Here is a tiny trained network, its code and every weight. The questions are about switching its units off for an input and a target symbol, where a switched-off unit gives its printed mean instead of its output.

import numpy as np


def w(rows, s, z=0):
    codes = np.array(rows[::2]) - 128.0
    scale = np.full(codes.shape[1], s)
    scale[-1] = z or s
    return codes * scale


def norm(h):
    return h / np.sqrt((h * h).mean(-1, keepdims=True) + 1e-5)


def f(y):
    return np.maximum(y, 0)


def softmax(a):
    e = np.exp(a - a.max(-1, keepdims=True))
    return e / e.sum(-1, keepdims=True)


def log_softmax(a):
    a = a - a.max(-1, keepdims=True)
    return a - np.log(np.exp(a).sum(-1, keepdims=True))


def net(x, mask):
    ids = ['βγδζθφω'.index(c) for c in x.split()]
    T = len(ids)
    res = E[ids] + P[:T]
    r = norm(res)
    for j in range(3):
        rows = slice(2 * j, 2 * j + 2)
        q, k, v = (r @ M[0][rows].T for M in (Q, K, V))
        z = softmax(np.where(np.tri(T) > 0, q @ k.T / 2**0.5, -1e9)) @ v
        o = O[0][rows]
        res = res + np.where(mask[j], z, o[:, -1]) @ o[:, :-1]
    y = f(norm(res) @ A[0][:, :-1].T + A[0][:, -1])
    res = res + np.where(mask[3:27], y, B[0][:, -1]) @ B[0][:, :-1]
    return log_softmax(norm(res)[-1] @ U[:, :-1].T + U[:, -1])


Q, K, V, O, A, B = {}, {}, {}, {}, {}, {}
E = w([
[145,227,101],'β',
[97,104,150],'γ',
[78,121,150],'δ',
[49,160,153],'ζ',
[50,157,152],'θ',
[198,255,57],'φ',
[106,73,162],'ω',
],0.0036)
P = w([
[127,107,72],'0',
[87,253,59],'1',
[125,120,170],'2',
[101,249,49],'3',
[126,132,182],'4',
[112,243,40],'5',
[125,138,187],'6',
[139,71,124],'7',
[126,144,200],'8',
[140,72,123],'9',
[127,148,202],'10',
[139,70,125],'11',
[126,156,230],'12',
],0.0054)
Q[0] = w([
[18,77,30],'head 0',
[99,123,146],'head 0',
[169,142,251],'head 1',
[175,50,192],'head 1',
[45,63,77],'head 2',
[107,108,16],'head 2',
],0.029)
K[0] = w([
[47,91,5],'head 0',
[102,150,157],'head 0',
[139,193,224],'head 1',
[153,85,217],'head 1',
[27,125,46],'head 2',
[134,71,9],'head 2',
],0.027)
V[0] = w([
[8,192,149],'head 0',
[222,112,190],'head 0',
[77,80,170],'head 1',
[37,212,80],'head 1',
[124,208,105],'head 2',
[228,68,126],'head 2',
],0.012)
O[0] = w([
[8,82,133,253],'head 0',
[185,175,189,65],'head 0',
[88,120,75,148],'head 1',
[53,178,197,224],'head 1',
[203,99,143,193],'head 2',
[134,186,45,36],'head 2',
],0.011,0.0073)
A[0] = w([
[104,91,116,124],'neuron 0',
[85,133,73,103],'neuron 1',
[113,122,115,98],'neuron 2',
[182,131,163,31],'neuron 3',
[163,34,209,185],'neuron 4',
[220,91,113,67],'neuron 5',
[128,96,115,113],'neuron 6',
[132,124,121,93],'neuron 7',
[99,60,57,125],'neuron 8',
[107,67,109,110],'neuron 9',
[132,106,89,121],'neuron 10',
[129,189,148,68],'neuron 11',
[61,183,33,160],'neuron 12',
[103,84,115,123],'neuron 13',
[155,156,146,106],'neuron 14',
[64,191,1,2],'neuron 15',
[168,129,153,58],'neuron 16',
[141,154,141,105],'neuron 17',
[140,93,40,147],'neuron 18',
[127,116,39,55],'neuron 19',
[115,151,117,108],'neuron 20',
[132,98,65,106],'neuron 21',
[129,114,112,114],'neuron 22',
[60,111,157,167],'neuron 23',
],0.0075,0.0025)
B[0] = w([
[163,132,151,172],'neuron 0',
[123,150,90,160],'neuron 1',
[132,135,113,138],'neuron 2',
[137,74,157,138],'neuron 3',
[66,195,83,214],'neuron 4',
[65,183,149,132],'neuron 5',
[126,137,136,140],'neuron 6',
[127,129,128,128],'neuron 7',
[194,183,125,186],'neuron 8',
[177,138,166,177],'neuron 9',
[95,128,143,138],'neuron 10',
[135,77,132,149],'neuron 11',
[60,60,87,179],'neuron 12',
[166,135,154,177],'neuron 13',
[123,101,105,143],'neuron 14',
[250,188,176,151],'neuron 15',
[130,89,144,135],'neuron 16',
[128,107,115,140],'neuron 17',
[62,139,179,150],'neuron 18',
[140,149,82,139],'neuron 19',
[131,115,114,133],'neuron 20',
[79,131,153,143],'neuron 21',
[118,126,125,133],'neuron 22',
[217,113,129,253],'neuron 23',
],0.024,0.0057)
U = w([
[46,246,90,38],'β',
[201,114,67,247],'γ',
[209,26,179,22],'δ',
[61,94,123,186],'ζ',
[57,91,117,237],'θ',
[162,156,192,4],'φ',
[159,210,64,176],'ω',
],0.013,0.0029)

Each question gives the input, a string of symbols that net reads in full, and the target symbol t.
The units are the heads (2 rows each of Q, K, V and O) and the neurons (one row each of A and B). Each row of codes is followed by its name. A weight is (code - 128) times the scale printed after its matrix; where a second scale follows, it is the last column's (O, A, B and U).
mask holds one flag per unit, heads first, then neurons. A switched-off unit (its flag False) gives its mean, the last column of its rows in O or B, instead of its output. The means were averaged over made-up inputs and are rounded, as every weight is.
A unit's drop is (log p(t) with every unit on - log p(t) with that unit switched off) / (log p(t) with every unit on - log p(t) with every unit switched off).
The circuit of an input: a set's keep is (log p(t) with only the set's units on - log p(t) with every unit switched off) / (log p(t) with every unit on - log p(t) with every unit switched off). Starting from the 12 units with the biggest drops (on a tie, the unit counted first), units are removed one at a time, each time the one whose removal leaves the highest keep (on an exact tie, the one counted first), for as long as the keep stays at least 0.8.
units of the circuit, in order: the units of the circuit, biggest drop first
most important unit: the unit with the biggest drop
top k neurons: the k neurons with the biggest drops, biggest first
heads that matter: for each layer, one digit per head in row order, 1 if its drop is at least 0.15 and else 0, layers parted by /
input δ δ β γ δ ω, target γ: most important unit => head 0
input θ δ φ θ ω δ, target θ: heads that matter => 100
input γ γ φ φ ζ θ θ β, target ω: heads that matter => 011
input ζ ω ω γ φ φ ζ θ ω φ, target ζ: heads that matter => 111
input θ δ ζ φ ζ δ δ θ δ β, target θ: units of the circuit, in order => [neuron 12; head 2]
input δ θ β φ φ δ φ θ φ θ φ θ, target γ: units of the circuit, in order => [neuron 8; head 1]
input δ θ φ ζ δ θ ω β ω β, target γ: units of the circuit, in order => [head 2; neuron 4]
input δ δ φ θ δ β ζ θ β ζ, target γ: heads that matter => 110
input φ δ β ζ δ β, target δ: units of the circuit, in order => [neuron 4; head 1; head 2]
input ω β θ β ζ θ δ β θ ζ δ δ, target β: heads that matter => 100
input ω β δ ω ζ φ δ φ φ γ, target β: heads that matter => 100
input θ ω γ φ ω δ θ ω δ φ, target θ: heads that matter => 111
input φ β ζ ζ, target δ: top 3 neurons => [neuron 4; neuron 23; neuron 8]
input φ θ γ θ, target δ: units of the circuit, in order => [neuron 4]
input β θ ζ θ θ ζ θ ζ φ φ φ δ, target φ: top 2 neurons => [neuron 8; neuron 4]
input δ θ γ, target γ: heads that matter => 011
input γ θ θ ζ, target ω: heads that matter => 001
input γ δ δ β, target ω: units of the circuit, in order => [neuron 15; head 2]
input θ ζ φ β, target θ: heads that matter => 010
input ζ ζ β, target β: most important unit => neuron 4
input ζ ζ ω δ δ θ β θ β φ φ β, target ζ: top 3 neurons => [neuron 8; neuron 12; neuron 4]
input θ ζ θ φ, target θ: heads that matter => 110
input ω β φ β β θ δ ζ φ, target β: top 2 neurons => [neuron 4; neuron 23]
input φ β ω β ζ ω γ ω β θ, target δ: top 3 neurons => [neuron 9; neuron 8; neuron 18]
input ζ φ φ φ θ δ, target ζ: heads that matter => 100
input β ω ζ δ, target φ: top 2 neurons => [neuron 12; neuron 23]
input δ δ ω ζ ζ β ζ δ, target γ: most important unit => neuron 8
input ζ δ θ δ θ δ ω, target ω: units of the circuit, in order => [head 1; neuron 4; head 0]
input ω φ φ φ γ φ φ φ, target β: heads that matter => 110
